Below are the code and all the weights of a small trained network. Each question names an input and a target symbol and asks about switching units off, where a switched-off unit gives its printed mean instead of its output.

import numpy as np


def w(rows, s, z=0):
    codes = np.array(rows[::2]) - 128.0
    scale = np.full(codes.shape[1], s)
    scale[-1] = z or s
    return codes * scale


def f(y):
    return np.maximum(y, 0)


def softmax(a):
    e = np.exp(a - a.max(-1, keepdims=True))
    return e / e.sum(-1, keepdims=True)


def log_softmax(a):
    a = a - a.max(-1, keepdims=True)
    return a - np.log(np.exp(a).sum(-1, keepdims=True))


def net(x, mask):
    ids = ['βθτφψω'.index(c) for c in x.split()]
    T = len(ids)
    res = E[ids] + P[:T]
    u = 0
    for l in range(2):
        q, k, v = (res @ M[l].T for M in (Q, K, V))
        z = softmax(np.where(np.tri(T) > 0, q @ k.T / 2**0.5, -1e9)) @ v
        res = res + np.where(mask[u], z, O[l][:, -1]) @ O[l][:, :-1]
        u += 1
        y = f(res @ A[l][:, :-1].T + A[l][:, -1])
        res = res + np.where(mask[u : u + 8], y, B[l][:, -1]) @ B[l][:, :-1]
        u += 8
    return log_softmax(res[-1] @ U[:, :-1].T + U[:, -1])


Q, K, V, O, A, B = {}, {}, {}, {}, {}, {}
E = w([
[216,145,104,112],'β',
[67,220,5,167],'θ',
[31,243,98,170],'τ',
[113,83,192,167],'φ',
[127,196,206,240],'ψ',
[62,200,167,121],'ω',
],0.015)
P = w([
[4,141,204,49],'0',
[141,96,206,75],'1',
[142,92,194,118],'2',
[136,99,179,142],'3',
[132,97,169,158],'4',
[127,103,159,173],'5',
[118,102,153,185],'6',
[114,109,156,195],'7',
[111,106,148,199],'8',
[110,108,150,208],'9',
[109,117,138,216],'10',
[104,111,138,217],'11',
[107,115,129,224],'12',
],0.004)
Q[0] = w([
[203,1,50,52],'0.h1',
[26,146,116,222],'0.h1',
],0.01)
K[0] = w([
[191,246,110,138],'0.h1',
[98,45,114,162],'0.h1',
],0.013)
V[0] = w([
[173,255,122,119],'0.h1',
[133,174,141,108],'0.h1',
],0.0096)
O[0] = w([
[41,255,183,101,162],'0.h1',
[76,143,128,116,254],'0.h1',
],0.0056,0.00091)
A[0] = w([
[181,123,45,127,97],'0.n1',
[219,1,114,145,109],'0.n2',
[207,179,132,62,151],'0.n3',
[90,67,182,88,180],'0.n4',
[116,159,53,43,59],'0.n5',
[96,90,203,147,145],'0.n6',
[131,55,182,60,251],'0.n7',
[17,89,145,81,106],'0.n8',
],0.013,0.0027)
B[0] = w([
[133,134,162,86,158],'0.n1',
[4,100,117,110,188],'0.n2',
[131,66,152,151,177],'0.n3',
[146,156,149,162,177],'0.n4',
[136,141,77,170,188],'0.n5',
[154,129,168,125,227],'0.n6',
[205,133,130,153,167],'0.n7',
[171,145,142,100,253],'0.n8',
],0.028,0.0046)
Q[1] = w([
[113,1,53,26],'1.h1',
[95,244,6,80],'1.h1',
],0.0099)
K[1] = w([
[254,166,47,169],'1.h1',
[108,155,14,54],'1.h1',
],0.013)
V[1] = w([
[2,62,107,146],'1.h1',
[207,79,185,88],'1.h1',
],0.0053)
O[1] = w([
[220,253,190,73,3],'1.h1',
[182,156,28,113,38],'1.h1',
],0.0038,0.0013)
A[1] = w([
[123,91,64,169,108],'1.n1',
[205,81,144,129,203],'1.n2',
[41,101,52,103,98],'1.n3',
[163,76,124,129,91],'1.n4',
[101,112,59,145,72],'1.n5',
[150,84,10,61,72],'1.n6',
[179,123,209,107,2],'1.n7',
[159,141,195,18,81],'1.n8',
],0.012,0.0057)
B[1] = w([
[161,62,114,127,173],'1.n1',
[134,137,38,161,253],'1.n2',
[205,193,118,112,179],'1.n3',
[102,70,129,169,166],'1.n4',
[153,91,138,72,163],'1.n5',
[52,132,145,3,139],'1.n6',
[163,171,218,114,251],'1.n7',
[69,69,54,41,227],'1.n8',
],0.02,0.005)
U = w([
[152,93,129,150,135],'β',
[153,102,164,57,138],'θ',
[49,252,80,176,227],'τ',
[242,138,240,131,124],'φ',
[67,95,198,146,106],'ψ',
[254,176,139,103,4],'ω',
],0.0076,0.0025)

Each question gives the input, a string of symbols that net reads in full, and the target symbol t.
The units are the heads (2 rows each of Q, K, V and O) and the neurons (one row each of A and B). Each row of codes is followed by its name. A weight is (code - 128) times the scale printed after its matrix; where a second scale follows, it is the last column's (O, A, B and U).
mask holds one flag per unit, layer by layer, with each layer's heads first. A switched-off unit (its flag False) gives its mean, the last column of its rows in O or B, instead of its output. The means were averaged over made-up inputs and are rounded, as every weight is.
A unit's drop is (log p(t) with every unit on - log p(t) with that unit switched off) / (log p(t) with every unit on - log p(t) with every unit switched off).
The circuit of an input: a set's keep is (log p(t) with only the set's units on - log p(t) with every unit switched off) / (log p(t) with every unit on - log p(t) with every unit switched off). Starting from the 12 units with the biggest drops (on a tie, the unit counted first), units are removed one at a time, each time the one whose removal leaves the highest keep (on an exact tie, the one counted first), for as long as the keep stays at least 0.8.
circuit, biggest first: the units of the circuit, biggest drop first
top k neurons: the k neurons with the biggest drops, biggest first
k most important neurons of layer l: the k neurons of layer l with the biggest drops, biggest first
drop of u: that unit's drop, to one decimal
input β τ β φ τ τ β τ ψ, target ψ: circuit, biggest first => 0.h1, 0.n2, 0.n8
input φ ω ω ψ τ ω τ ω θ, target θ: circuit, biggest first => 0.h1, 1.n6, 1.n5
input θ θ ψ θ, target ω: circuit, biggest first => 1.n3, 0.n5, 1.n5
input β ω β ω τ τ ω τ φ φ, target ψ: circuit, biggest first => 0.h1, 0.n2
input τ τ φ ω ω ω β, target β: circuit, biggest first => 0.n3, 1.n2
input ψ φ ω, target ω: top 3 neurons => 0.n7, 1.n2, 0.n2
input β φ τ φ, target ψ: circuit, biggest first => 0.n2, 0.h1
input ψ β τ τ θ ψ τ ω ω θ θ ω, target θ: top 3 neurons => 1.n8, 0.n8, 0.n5
input θ ψ β τ ω τ ω τ τ φ β τ, target ω: 2 most important neurons of layer 0 => 0.n8, 0.n4
input φ θ ω, target ω: top 2 neurons => 0.n7, 0.n2
input β τ τ β β τ τ ω φ β θ τ, target ω: 4 most important neurons of layer 0 => 0.n4, 0.n8, 0.n6, 0.n7
input ω ψ ω ω θ, target ω: 3 most important neurons of layer 1 => 1.n3, 1.n5, 1.n1
input θ ω τ ω ω, target θ: drop of 0.n8 => 0.4
input θ β θ θ β φ β ψ, target ψ: drop of 0.h1 => 3.0
input τ τ θ θ ω θ β, target β: drop of 1.n2 => 0.2
